Here is a tiny trained network, its code and every weight. The questions are about switching its units off for an input and a class, where a switched-off unit gives its printed mean instead of its output.

import numpy as np


def w(rows, s, z=0):
    codes = np.array(rows[::2]) - 128.0
    scale = np.full(codes.shape[1], s)
    scale[-1] = z or s
    return codes * scale


def f(y):
    return y / 2 * (1 + np.tanh(0.7978845608 * (y + 0.044715 * y**3)))


def log_softmax(a):
    a = a - a.max(-1, keepdims=True)
    return a - np.log(np.exp(a).sum(-1, keepdims=True))


def net(x, mask):
    res = np.array(x, float).reshape(1, 2) / 4 @ E
    y = f(res @ A[0][:, :-1].T + A[0][:, -1])
    res = res + np.where(mask, y, B[0][:, -1]) @ B[0][:, :-1]
    return log_softmax(res[-1] @ U[:, :-1].T + U[:, -1])


A, B = {}, {}
E = w([
[53,38,140,75,220,196,130,161,214,28,107,136],'x0',
[95,196,99,250,192,132,134,172,223,147,18,176],'x1',
],0.012)
A[0] = w([
[138,129,128,134,126,139,125,98,34,133,178,70,47],'n1',
[202,179,126,131,70,77,110,62,81,187,158,145,189],'n2',
[58,29,192,49,96,143,126,115,94,65,210,67,181],'n3',
[110,184,116,181,118,148,144,155,187,135,94,182,24],'n4',
[145,87,133,82,125,148,141,69,69,130,187,98,13],'n5',
[89,134,58,220,221,176,99,181,245,131,85,193,247],'n6',
[153,153,116,170,74,92,101,81,104,167,123,136,14],'n7',
[114,55,182,46,163,156,162,127,170,74,134,169,65],'n8',
[179,81,166,82,57,105,103,100,74,140,170,62,243],'n9',
[66,124,86,101,173,150,128,128,173,80,100,105,40],'n10',
],0.012,0.011)
B[0] = w([
[142,194,97,78,89,156,104,137,126,49,94,164,155],'n1',
[152,119,113,152,136,136,161,121,175,126,173,126,195],'n2',
[121,124,135,201,181,85,126,74,147,127,119,162,211],'n3',
[91,249,177,59,115,130,72,51,79,53,76,226,165],'n4',
[84,193,140,86,80,92,80,61,72,72,47,207,162],'n5',
[154,107,126,188,164,75,91,105,133,150,178,134,252],'n6',
[179,174,62,81,36,177,151,162,180,82,161,159,151],'n7',
[202,155,59,110,48,186,163,166,193,64,158,126,176],'n8',
[140,106,141,212,178,118,144,99,147,129,146,138,204],'n9',
[160,187,81,123,51,211,193,130,154,75,117,198,164],'n10',
],0.019,0.038)
U = w([
[83,233,164,129,131,67,55,61,76,85,53,219,50],'0',
[180,188,41,108,15,236,182,191,201,93,168,144,65],'1',
[157,48,151,217,243,49,135,143,181,207,232,74,235],'2',
[68,46,209,2,181,61,232,230,55,218,42,36,9],'3',
[21,47,172,28,204,74,176,228,26,67,47,39,9],'4',
[185,83,212,27,75,160,187,240,43,213,70,26,9],'5',
],0.014,0.011)

Each question gives the input, the list of numbers given to net, and the class t.
The units are the neurons (one row each of A and B). Each row of codes is followed by its name. A weight is (code - 128) times the scale printed after its matrix; where a second scale follows, it is the last column's (A, B and U).
mask holds one flag per neuron, in row order. A switched-off neuron (its flag False) gives its mean, the last column of its row in B, instead of its output. The means were averaged over made-up inputs and are rounded, as every weight is.
A unit's drop is (log p(t) with every unit on - log p(t) with that unit switched off) / (log p(t) with every unit on - log p(t) with every unit switched off).
most important unit: the unit with the biggest drop
top k neurons: the k neurons with the biggest drops, biggest first
drop of u: that unit's drop, to one decimal
input [-3,2], class 2: most important unit => n8
input [-3,-1], class 2: top 3 neurons => (n8; n10; n4)
input [-4,1], class 1: top 2 neurons => (n6; n3)
input [-2,3], class 2: top 3 neurons => (n5; n1; n10)
input [2,-3], class 2: top 3 neurons => (n4; n10; n1)
input [-5,-4], class 1: top 2 neurons => (n6; n2)
input [-2,0], class 2: top 2 neurons => (n8; n10)
input [3,2], class 2: top 4 neurons => (n6; n5; n7; n1)
input [4,0], class 1: top 2 neurons => (n9; n8)
input [-3,1], class 2: top 2 neurons => (n8; n10)
input [7,3], class 1: drop of n10 => 0.7
input [8,3], class 1: drop of n10 => 0.6
input [7,4], class 1: drop of n10 => 0.8
input [-7,4], class 1: drop of n4 => 0.0
input [-7,-1], class 1: most important unit => n7
